Below are the code and all the weights of a small trained network. Each question names an input and a class and asks about switching units off, where a switched-off unit gives its printed mean instead of its output.

import numpy as np


def w(rows, s, z=0):
    codes = np.array(rows[::2]) - 128.0
    scale = np.full(codes.shape[1], s)
    scale[-1] = z or s
    return codes * scale


def f(y):
    return y / 2 * (1 + np.tanh(0.7978845608 * (y + 0.044715 * y**3)))


def log_softmax(a):
    a = a - a.max(-1, keepdims=True)
    return a - np.log(np.exp(a).sum(-1, keepdims=True))


def net(x, mask):
    res = np.array(x, float).reshape(1, 5) / 4 @ E
    y = f(res @ A[0][:, :-1].T + A[0][:, -1])
    res = res + np.where(mask, y, B[0][:, -1]) @ B[0][:, :-1]
    return log_softmax(res[-1] @ U[:, :-1].T + U[:, -1])


A, B = {}, {}
E = w([
[115,156,144,111,132,139,145,115,129],'x0',
[113,169,156,172,95,250,134,216,86],'x1',
[198,62,230,140,120,97,152,119,43],'x2',
[165,196,91,180,192,77,186,147,97],'x3',
[49,184,164,187,115,55,34,96,94],'x4',
],0.013)
A[0] = w([
[98,76,152,56,147,60,121,40,173,141],'n0',
[198,113,107,35,146,56,107,89,196,145],'n1',
[230,234,62,193,197,87,140,121,68,63],'n2',
[187,47,198,144,134,107,178,113,51,113],'n3',
[104,148,155,174,71,231,101,234,74,156],'n4',
[134,89,252,120,118,78,183,141,76,108],'n5',
[89,155,163,180,70,85,2,112,102,45],'n6',
[227,44,67,21,151,189,211,188,175,3],'n7',
[156,81,119,125,179,71,157,62,185,110],'n8',
[132,93,110,155,142,230,121,179,97,122],'n9',
[163,132,78,104,124,80,65,83,120,75],'n10',
[91,32,133,46,14,193,56,80,129,76],'n11',
[105,157,33,114,150,151,99,184,234,98],'n12',
[177,159,70,167,190,94,181,162,92,91],'n13',
[82,136,43,140,138,124,153,103,196,74],'n14',
[163,125,154,129,144,156,129,88,69,108],'n15',
],0.0094,0.0039)
B[0] = w([
[201,186,124,161,141,113,163,157,122,233],'n0',
[187,198,116,172,132,91,172,193,122,224],'n1',
[113,94,177,27,213,160,139,156,175,207],'n2',
[87,59,62,192,58,152,106,33,209,227],'n3',
[216,216,126,190,101,93,194,169,112,242],'n4',
[71,130,72,144,74,193,107,99,152,216],'n5',
[65,156,141,78,173,31,119,110,76,215],'n6',
[48,161,195,71,111,11,67,91,1,249],'n7',
[162,163,125,172,97,137,146,191,106,208],'n8',
[155,157,122,169,156,112,137,155,96,192],'n9',
[141,146,143,142,94,121,155,156,106,172],'n10',
[133,47,178,56,252,251,164,192,190,231],'n11',
[69,142,27,171,62,169,118,63,230,206],'n12',
[156,81,159,63,194,200,118,161,195,188],'n13',
[118,107,98,137,72,153,111,73,136,179],'n14',
[114,134,90,150,66,155,104,149,167,158],'n15',
],0.0093,0.017)
U = w([
[252,175,116,199,101,117,175,173,96,247],'0',
[76,89,58,177,45,168,100,63,178,157],'1',
[149,72,166,53,199,195,132,172,159,88],'2',
[43,152,167,94,128,47,66,101,19,36],'3',
],0.012,0.0016)

Each question gives the input, the list of numbers given to net, and the class t.
The units are the neurons (one row each of A and B). Each row of codes is followed by its name. A weight is (code - 128) times the scale printed after its matrix; where a second scale follows, it is the last column's (A, B and U).
mask holds one flag per neuron, in row order. A switched-off neuron (its flag False) gives its mean, the last column of its row in B, instead of its output. The means were averaged over made-up inputs and are rounded, as every weight is.
A unit's drop is (log p(t) with every unit on - log p(t) with that unit switched off) / (log p(t) with every unit on - log p(t) with every unit switched off).
The circuit of an input: a set's keep is (log p(t) with only the set's units on - log p(t) with every unit switched off) / (log p(t) with every unit on - log p(t) with every unit switched off). Starting from the 12 units with the biggest drops (on a tie, the unit counted first), units are removed one at a time, each time the one whose removal leaves the highest keep (on an exact tie, the one counted first), for as long as the keep stays at least 0.8.
units of the circuit, in order: the units of the circuit, biggest drop first
most important unit: the unit with the biggest drop
k most important neurons: the k neurons with the biggest drops, biggest first
drop when u is switched off: that unit's drop, to one decimal
input [-6,-3,-6,-8,-1], class 2: units of the circuit, in order => n11
input [6,2,-5,5,4], class 1: 4 most important neurons => n11; n12; n7; n14
input [8,-8,8,-4,-6], class 0: 4 most important neurons => n1; n0; n8; n12
input [-2,-1,-3,4,-5], class 3: 3 most important neurons => n7; n11; n3
input [-2,-2,8,7,6], class 1: 2 most important neurons => n3; n5
input [5,-6,1,4,-7], class 3: 2 most important neurons => n7; n4
input [7,5,-5,-5,7], class 3: 4 most important neurons => n6; n3; n0; n1
input [-1,-4,6,-5,6], class 1: 3 most important neurons => n7; n3; n5
input [2,-8,-7,-8,3], class 0: 2 most important neurons => n0; n1
input [1,3,4,5,1], class 2: 2 most important neurons => n2; n12
input [-8,-6,-1,5,-7], class 3: 2 most important neurons => n7; n4
input [-3,0,2,4,-6], class 3: 2 most important neurons => n7; n11
input [-2,5,7,1,7], class 1: 3 most important neurons => n7; n3; n5
input [7,-7,5,6,7], class 0: 2 most important neurons => n7; n0
input [8,-7,-1,6,6], class 0: most important unit => n7
input [2,4,2,5,-7], class 3: 2 most important neurons => n7; n11
input [-4,7,0,-7,6], class 0: 4 most important neurons => n4; n7; n2; n13
input [-3,3,8,-3,-6], class 1: drop when n3 is switched off => 1.1
input [4,-8,-8,-3,-2], class 0: drop when n1 is switched off => 1.6
input [8,-1,6,2,4], class 1: drop when n14 is switched off => 0.0
input [-5,2,4,3,-6], class 3: units of the circuit, in order => n7
input [-6,2,1,7,6], class 2: drop when n7 is switched off => 0.3
